Below are the code and all the weights of a small trained network. Each question names an input and a class and asks about switching units off, where a switched-off unit gives its printed mean instead of its output.

import numpy as np


def w(rows, s, z=0):
    codes = np.array(rows[::2]) - 128.0
    scale = np.full(codes.shape[1], s)
    scale[-1] = z or s
    return codes * scale


def norm(h):
    return h / np.sqrt((h * h).mean(-1, keepdims=True) + 1e-5)


def f(y):
    return y / 2 * (1 + np.tanh(0.7978845608 * (y + 0.044715 * y**3)))


def log_softmax(a):
    a = a - a.max(-1, keepdims=True)
    return a - np.log(np.exp(a).sum(-1, keepdims=True))


def net(x, mask):
    res = np.array(x, float).reshape(1, 6) / 4 @ E
    u = 0
    for l in range(4):
        y = f(norm(res) @ A[l][:, :-1].T + A[l][:, -1])
        res = res + np.where(mask[u : u + 3], y, B[l][:, -1]) @ B[l][:, :-1]
        u += 3
    return log_softmax(norm(res)[-1] @ U[:, :-1].T + U[:, -1])


A, B = {}, {}
E = w([
[100,41,193,83,189,93,155,218,213,152],'x0',
[135,124,133,119,128,141,138,126,117,151],'x1',
[115,133,127,129,130,105,157,117,120,134],'x2',
[45,138,113,128,225,174,105,168,39,113],'x3',
[121,121,117,138,137,128,130,110,140,138],'x4',
[153,85,129,144,131,217,253,108,161,15],'x5',
],0.0056)
A[0] = w([
[140,174,81,65,126,26,22,159,122,221,43],'0.n1',
[254,90,143,148,30,33,132,111,187,164,60],'0.n2',
[205,82,31,68,139,42,113,151,144,142,2],'0.n3',
],0.0043)
B[0] = w([
[169,70,199,253,98,101,156,118,87,161,255],'0.n1',
[20,234,147,84,132,209,105,67,193,97,216],'0.n2',
[150,210,141,138,128,91,84,164,189,188,110],'0.n3',
],0.008,0.0037)
A[1] = w([
[113,76,204,100,176,79,131,228,253,179,75],'1.n1',
[42,134,101,120,181,159,87,167,87,150,3],'1.n2',
[167,227,31,201,48,150,108,87,75,138,48],'1.n3',
],0.0043,0.0036)
B[1] = w([
[160,102,1,85,138,67,132,96,69,104,253],'1.n1',
[80,174,147,122,139,127,104,121,123,113,128],'1.n2',
[167,93,79,39,142,71,125,165,117,134,224],'1.n3',
],0.0088,0.0031)
A[2] = w([
[75,142,129,110,135,62,98,80,149,250,249],'2.n1',
[43,152,133,157,240,150,99,162,30,113,49],'2.n2',
[182,73,114,175,124,215,254,122,155,55,60],'2.n3',
],0.0048,0.0014)
B[2] = w([
[151,130,158,142,137,193,160,175,115,39,252],'2.n1',
[143,200,168,100,46,179,166,53,255,124,228],'2.n2',
[115,145,170,192,131,84,30,173,76,188,236],'2.n3',
],0.0089,0.0038)
A[3] = w([
[185,141,13,100,140,110,140,123,75,105,15],'3.n1',
[117,142,132,103,72,143,131,95,184,111,3],'3.n2',
[149,124,157,255,137,121,127,154,86,107,17],'3.n3',
],0.0083,0.00038)
B[3] = w([
[73,23,40,57,255,69,175,235,144,79,221],'3.n1',
[53,177,142,101,195,232,160,131,168,195,188],'3.n2',
[173,88,194,176,56,52,110,95,79,195,255],'3.n3',
],0.006,0.0068)
U = w([
[146,116,224,254,73,76,102,138,87,143,227],'0',
[89,238,164,93,117,200,150,108,225,88,180],'1',
[125,72,35,52,178,86,151,163,105,71,2],'2',
],0.01,0.00099)

Each question gives the input, the list of numbers given to net, and the class t.
The units are the neurons (one row each of A and B). Each row of codes is followed by its name. A weight is (code - 128) times the scale printed after its matrix; where a second scale follows, it is the last column's (A, B and U).
mask holds one flag per neuron, layer by layer. A switched-off neuron (its flag False) gives its mean, the last column of its row in B, instead of its output. The means were averaged over made-up inputs and are rounded, as every weight is.
A unit's drop is (log p(t) with every unit on - log p(t) with that unit switched off) / (log p(t) with every unit on - log p(t) with every unit switched off).
The circuit of an input: a set's keep is (log p(t) with only the set's units on - log p(t) with every unit switched off) / (log p(t) with every unit on - log p(t) with every unit switched off). Starting from all 12 units, units are removed one at a time, each time the one whose removal leaves the highest keep (on an exact tie, the one counted first), for as long as the keep stays at least 0.8.
units of the circuit, in order: the units of the circuit, biggest drop first
most important unit: the unit with the biggest drop
k most important neurons: the k neurons with the biggest drops, biggest first
drop of u: that unit's drop, to one decimal
input [-7,8,-4,-4,-8,4], class 2: most important unit	1.n3
input [5,5,-5,-6,1,7], class 0: 2 most important neurons	[2.n3, 2.n2]
input [6,7,6,8,-3,5], class 1: 2 most important neurons	[2.n2, 0.n1]
input [-3,-7,-7,-7,-2,4], class 1: 2 most important neurons	[0.n2, 0.n1]
input [8,2,-2,-8,-1,1], class 1: 2 most important neurons	[0.n2, 1.n3]
input [6,-5,-1,4,-2,6], class 0: 2 most important neurons	[2.n3, 1.n3]
input [3,8,8,-7,-6,5], class 1: 3 most important neurons	[0.n2, 0.n1, 3.n3]
input [-7,2,6,2,-1,5], class 2: 3 most important neurons	[1.n3, 0.n1, 3.n1]
input [-3,0,-7,3,0,4], class 0: 2 most important neurons	[2.n3, 1.n1]
input [-7,-4,-3,1,-1,6], class 2: 2 most important neurons	[1.n3, 0.n1]
input [-7,7,4,-5,-6,4], class 2: 2 most important neurons	[1.n3, 2.n2]
input [-4,-1,-1,6,5,7], class 0: 2 most important neurons	[2.n3, 0.n2]
input [-3,-7,-8,-5,3,-4], class 1: 2 most important neurons	[0.n2, 2.n3]
input [8,-7,6,-5,5,-5], class 2: units of the circuit, in order	[1.n1]
input [-6,-4,2,-7,-1,3], class 1: 3 most important neurons	[0.n2, 1.n1, 3.n2]
input [-4,2,6,0,-2,6], class 0: 2 most important neurons	[2.n3, 1.n1]
input [6,-4,-5,3,0,7], class 0: 2 most important neurons	[2.n3, 1.n3]
input [-8,-1,1,-7,0,-3], class 2: drop of 2.n2	0.8
input [0,-1,-5,-7,2,4], class 1: drop of 0.n2	5.0
input [0,1,-8,8,-3,5], class 1: drop of 0.n1	0.2
input [4,-1,-5,-5,-4,-1], class 1: drop of 0.n1	0.0
input [-5,4,7,3,-5,-3], class 2: units of the circuit, in order	[1.n3]
